Below are the code and all the weights of a small trained network. Each question names an input and a class and asks about switching units off, where a switched-off unit gives its printed mean instead of its output.

import numpy as np


def w(rows, s, z=0):
    codes = np.array(rows[::2]) - 128.0
    scale = np.full(codes.shape[1], s)
    scale[-1] = z or s
    return codes * scale


def f(y):
    return y / 2 * (1 + np.tanh(0.7978845608 * (y + 0.044715 * y**3)))


def log_softmax(a):
    a = a - a.max(-1, keepdims=True)
    return a - np.log(np.exp(a).sum(-1, keepdims=True))


def net(x, mask):
    res = np.array(x, float).reshape(1, 7) / 4 @ E
    y = f(res @ A[0][:, :-1].T + A[0][:, -1])
    res = res + np.where(mask, y, B[0][:, -1]) @ B[0][:, :-1]
    return log_softmax(res[-1] @ U[:, :-1].T + U[:, -1])


A, B = {}, {}
E = w([
[52,145,178,27,52,141,96],'x0',
[184,229,127,120,105,68,96],'x1',
[54,168,145,103,99,242,110],'x2',
[171,118,164,66,173,236,221],'x3',
[61,94,134,254,111,129,191],'x4',
[211,115,100,133,41,133,169],'x5',
[170,69,188,126,31,74,149],'x6',
],0.0089)
A[0] = w([
[119,122,124,89,173,6,116,161],'neuron 0',
[125,178,13,105,135,105,166,208],'neuron 1',
[51,144,74,157,198,123,134,193],'neuron 2',
[76,156,138,140,172,197,111,213],'neuron 3',
[104,76,204,118,102,82,134,253],'neuron 4',
[87,143,115,134,111,98,100,144],'neuron 5',
[129,185,191,130,94,87,92,200],'neuron 6',
[112,141,119,133,131,113,158,51],'neuron 7',
[89,184,144,107,164,111,138,131],'neuron 8',
[180,170,46,142,169,114,126,130],'neuron 9',
[116,156,174,27,128,174,170,203],'neuron 10',
[176,156,26,139,149,126,119,199],'neuron 11',
[172,71,70,160,95,91,130,192],'neuron 12',
[130,101,205,94,161,72,80,141],'neuron 13',
[88,122,65,101,108,107,128,112],'neuron 14',
[136,78,101,141,104,179,167,209],'neuron 15',
[70,103,86,85,93,118,103,109],'neuron 16',
],0.012,0.0037)
B[0] = w([
[180,158,66,101,167,78,64,220],'neuron 0',
[127,174,148,164,169,212,89,206],'neuron 1',
[84,153,167,151,180,87,82,255],'neuron 2',
[2,104,217,109,173,103,104,248],'neuron 3',
[152,130,53,84,82,58,144,218],'neuron 4',
[92,174,98,167,108,142,84,178],'neuron 5',
[137,182,114,78,55,129,163,215],'neuron 6',
[135,117,121,101,146,102,121,125],'neuron 7',
[140,108,146,123,102,163,144,177],'neuron 8',
[175,193,163,130,141,146,130,221],'neuron 9',
[130,50,189,48,69,222,137,247],'neuron 10',
[149,188,182,158,173,170,162,225],'neuron 11',
[166,165,112,181,134,55,179,233],'neuron 12',
[159,116,77,67,135,104,89,185],'neuron 13',
[88,126,83,172,115,187,55,151],'neuron 14',
[92,17,138,158,152,93,160,217],'neuron 15',
[112,121,92,145,73,166,105,180],'neuron 16',
],0.0097,0.01)
U = w([
[118,52,230,1,91,216,161,190],'0',
[156,144,46,55,126,55,85,56],'1',
[218,250,174,182,185,178,132,196],'2',
[113,199,118,69,32,109,161,109],'3',
[155,64,102,218,128,65,234,251],'4',
[29,99,227,187,199,136,111,75],'5',
[113,178,111,105,145,195,105,11],'6',
[45,167,71,167,52,191,56,108],'7',
],0.0084,0.0026)

Each question gives the input, the list of numbers given to net, and the class t.
The units are the neurons (one row each of A and B). Each row of codes is followed by its name. A weight is (code - 128) times the scale printed after its matrix; where a second scale follows, it is the last column's (A, B and U).
mask holds one flag per neuron, in row order. A switched-off neuron (its flag False) gives its mean, the last column of its row in B, instead of its output. The means were averaged over made-up inputs and are rounded, as every weight is.
A unit's drop is (log p(t) with every unit on - log p(t) with that unit switched off) / (log p(t) with every unit on - log p(t) with every unit switched off).
The circuit of an input: a set's keep is (log p(t) with only the set's units on - log p(t) with every unit switched off) / (log p(t) with every unit on - log p(t) with every unit switched off). Starting from the 12 units with the biggest drops (on a tie, the unit counted first), units are removed one at a time, each time the one whose removal leaves the highest keep (on an exact tie, the one counted first), for as long as the keep stays at least 0.8.
units of the circuit, in order: the units of the circuit, biggest drop first
top k neurons: the k neurons with the biggest drops, biggest first
drop when u is switched off: that unit's drop, to one decimal
input [7,-1,4,-1,-1,-5,-7], class 0: units of the circuit, in order => neuron 10
input [6,3,0,-3,-2,4,-7], class 7: units of the circuit, in order => neuron 14; neuron 16
input [7,-2,-2,-8,3,-7,-7], class 7: top 2 neurons => neuron 16; neuron 5
input [8,-1,-3,1,4,6,6], class 3: top 2 neurons => neuron 4; neuron 6
input [-7,0,7,4,2,0,6], class 4: top 3 neurons => neuron 10; neuron 15; neuron 2
input [-1,4,8,5,5,0,-7], class 5: top 2 neurons => neuron 3; neuron 2
input [5,0,-1,-2,-8,6,-8], class 0: top 2 neurons => neuron 10; neuron 12
input [-8,-7,-8,-7,-4,7,2], class 2: top 2 neurons => neuron 11; neuron 9
input [1,2,3,-2,-2,-7,1], class 7: top 2 neurons => neuron 5; neuron 15
input [-8,5,-1,-5,8,-4,-3], class 2: drop when neuron 10 is switched off => 0.0
input [2,7,6,-1,-4,6,-3], class 0: drop when neuron 0 is switched off => 0.1
input [1,2,-6,8,0,-5,-2], class 0: drop when neuron 10 is switched off => 0.1
